Below are the code and all the weights of a small trained network. Each question names an input and a target symbol and asks about switching units off, where a switched-off unit gives its printed mean instead of its output.

import numpy as np


def w(rows, s, z=0):
    codes = np.array(rows[::2]) - 128.0
    scale = np.full(codes.shape[1], s)
    scale[-1] = z or s
    return codes * scale


def norm(h):
    return h / np.sqrt((h * h).mean(-1, keepdims=True) + 1e-5)


def f(y):
    return np.maximum(y, 0)


def softmax(a):
    e = np.exp(a - a.max(-1, keepdims=True))
    return e / e.sum(-1, keepdims=True)


def log_softmax(a):
    a = a - a.max(-1, keepdims=True)
    return a - np.log(np.exp(a).sum(-1, keepdims=True))


def net(x, mask):
    ids = ['ΓΔΣΨΩαζημξπ'.index(c) for c in x.split()]
    T = len(ids)
    res = E[ids] + P[:T]
    r = norm(res)
    for j in range(3):
        rows = slice(3 * j, 3 * j + 3)
        q, k, v = (r @ M[0][rows].T for M in (Q, K, V))
        z = softmax(np.where(np.tri(T) > 0, q @ k.T / 3**0.5, -1e9)) @ v
        o = O[0][rows]
        res = res + np.where(mask[j], z, o[:, -1]) @ o[:, :-1]
    y = f(norm(res) @ A[0][:, :-1].T + A[0][:, -1])
    res = res + np.where(mask[3:19], y, B[0][:, -1]) @ B[0][:, :-1]
    return log_softmax(norm(res)[-1] @ U[:, :-1].T + U[:, -1])


Q, K, V, O, A, B = {}, {}, {}, {}, {}, {}
E = w([
[151,132,127,128],'Γ',
[98,181,98,189],'Δ',
[165,130,135,138],'Σ',
[138,125,89,119],'Ψ',
[157,105,146,118],'Ω',
[111,171,3,142],'α',
[155,115,140,132],'ζ',
[161,119,128,133],'η',
[108,82,110,125],'μ',
[155,118,133,136],'ξ',
[57,159,132,87],'π',
],0.025)
P = w([
[1,159,108,134],'0',
[246,113,129,5],'1',
[231,163,134,36],'2',
[227,179,142,49],'3',
[231,171,141,55],'4',
[228,174,142,53],'5',
[225,163,150,55],'6',
],0.0059)
Q[0] = w([
[121,213,162,6],'head 1',
[110,169,113,145],'head 1',
[61,72,78,119],'head 1',
[213,108,157,117],'head 2',
[184,132,128,90],'head 2',
[113,135,120,121],'head 2',
[161,64,132,47],'head 3',
[44,29,134,232],'head 3',
[199,96,134,134],'head 3',
],0.012)
K[0] = w([
[126,162,135,103],'head 1',
[123,161,145,125],'head 1',
[95,99,110,105],'head 1',
[108,49,182,114],'head 2',
[6,143,136,182],'head 2',
[124,153,97,63],'head 2',
[105,72,147,119],'head 3',
[176,124,133,73],'head 3',
[113,119,130,186],'head 3',
],0.015)
V[0] = w([
[131,65,186,144],'head 1',
[131,87,83,81],'head 1',
[160,76,115,120],'head 1',
[119,140,214,107],'head 2',
[135,106,86,9],'head 2',
[203,230,45,144],'head 2',
[26,139,121,106],'head 3',
[142,190,183,77],'head 3',
[136,5,203,156],'head 3',
],0.011)
O[0] = w([
[126,156,76,118,100],'head 1',
[91,113,139,203,200],'head 1',
[55,72,174,112,193],'head 1',
[132,116,250,127,59],'head 2',
[96,75,78,94,150],'head 2',
[109,88,85,119,61],'head 2',
[255,109,80,121,251],'head 3',
[201,253,139,33,2],'head 3',
[158,203,146,168,104],'head 3',
],0.0071,0.0044)
A[0] = w([
[114,177,227,214,160],'neuron 1',
[94,131,5,171,161],'neuron 2',
[175,135,145,124,62],'neuron 3',
[89,110,129,176,147],'neuron 4',
[89,204,51,160,146],'neuron 5',
[153,206,42,137,110],'neuron 6',
[186,113,102,157,67],'neuron 7',
[49,210,98,23,151],'neuron 8',
[119,14,150,113,255],'neuron 9',
[155,47,195,126,78],'neuron 10',
[120,206,2,147,157],'neuron 11',
[66,65,162,255,121],'neuron 12',
[83,59,79,100,160],'neuron 13',
[139,203,167,31,216],'neuron 14',
[72,196,132,30,132],'neuron 15',
[164,232,42,231,129],'neuron 16',
],0.0091,0.004)
B[0] = w([
[116,1,126,85,203],'neuron 1',
[83,176,193,148,217],'neuron 2',
[96,173,173,191,146],'neuron 3',
[93,79,177,98,163],'neuron 4',
[225,226,166,150,164],'neuron 5',
[129,97,157,171,158],'neuron 6',
[99,105,77,150,164],'neuron 7',
[87,150,34,180,175],'neuron 8',
[79,169,123,118,254],'neuron 9',
[144,168,82,200,172],'neuron 10',
[199,134,218,140,186],'neuron 11',
[80,129,138,63,206],'neuron 12',
[105,127,151,143,225],'neuron 13',
[93,208,128,28,180],'neuron 14',
[137,173,104,111,159],'neuron 15',
[154,144,123,132,197],'neuron 16',
],0.0073,0.0074)
U = w([
[108,99,59,153,111],'Γ',
[175,186,44,254,253],'Δ',
[220,159,118,79,83],'Σ',
[143,253,208,211,173],'Ψ',
[146,189,231,64,87],'Ω',
[15,130,196,144,151],'α',
[178,91,210,216,150],'ζ',
[116,96,82,138,59],'η',
[176,114,68,159,46],'μ',
[163,115,76,73,61],'ξ',
[92,251,93,57,149],'π',
],0.011,0.0035)

Each question gives the input, a string of symbols that net reads in full, and the target symbol t.
The units are the heads (3 rows each of Q, K, V and O) and the neurons (one row each of A and B). Each row of codes is followed by its name. A weight is (code - 128) times the scale printed after its matrix; where a second scale follows, it is the last column's (O, A, B and U).
mask holds one flag per unit, heads first, then neurons. A switched-off unit (its flag False) gives its mean, the last column of its rows in O or B, instead of its output. The means were averaged over made-up inputs and are rounded, as every weight is.
A unit's drop is (log p(t) with every unit on - log p(t) with that unit switched off) / (log p(t) with every unit on - log p(t) with every unit switched off).
The circuit of an input: a set's keep is (log p(t) with only the set's units on - log p(t) with every unit switched off) / (log p(t) with every unit on - log p(t) with every unit switched off). Starting from the 12 units with the biggest drops (on a tie, the unit counted first), units are removed one at a time, each time the one whose removal leaves the highest keep (on an exact tie, the one counted first), for as long as the keep stays at least 0.8.
units of the circuit, in order: the units of the circuit, biggest drop first
top k neurons: the k neurons with the biggest drops, biggest first
which heads matter: for each layer, one digit per head in row order, 1 if its drop is at least 0.15 and else 0, layers parted by /
drop when u is switched off: that unit's drop, to one decimal
input η η Ψ μ ξ Σ ξ, target α: units of the circuit, in order : [head 3]
input ζ Ψ π Σ μ Ω, target Ψ: which heads matter : 011
input Ω π Σ, target Ω: units of the circuit, in order : [head 2; neuron 14]
input Γ μ ζ Σ, target ξ: which heads matter : 001
input Γ Ω η Σ η, target ξ: which heads matter : 001
input μ μ μ ξ Σ, target Δ: which heads matter : 000
input Ω μ Γ ζ Ψ ξ ξ, target Ω: units of the circuit, in order : [head 3; neuron 14; neuron 1; head 2]
input Ω ζ Γ Ω π μ ζ, target Ω: units of the circuit, in order : [head 3; neuron 14; head 2; neuron 1]
input ξ α ζ Σ, target ζ: units of the circuit, in order : [head 3; neuron 1]
input π Ψ Δ Δ ξ Ω ξ, target Σ: top 3 neurons : [neuron 2; neuron 12; neuron 10]
input Ψ ξ ξ μ Ω, target Γ: which heads matter : 000
input π μ ξ η Ψ, target Σ: which heads matter : 001
input μ Δ ζ, target Δ: which heads matter : 000
input Ω ξ Γ ξ μ Γ η, target Ω: which heads matter : 011
input Γ Γ ξ Ω Γ π ξ, target ξ: units of the circuit, in order : [head 3]
input Σ ξ ξ Δ Ψ π Γ, target π: units of the circuit, in order : [head 3; neuron 1]
input ζ ξ ξ ζ, target Ψ: drop when head 2 is switched off : 0.7
input η μ ζ Ω, target α: drop when head 3 is switched off : 1.1
input Γ Ω ζ ξ μ ξ, target ξ: drop when neuron 5 is switched off : 0.0
input Ω Ψ ξ Ψ, target Ω: top neuron : [neuron 1]
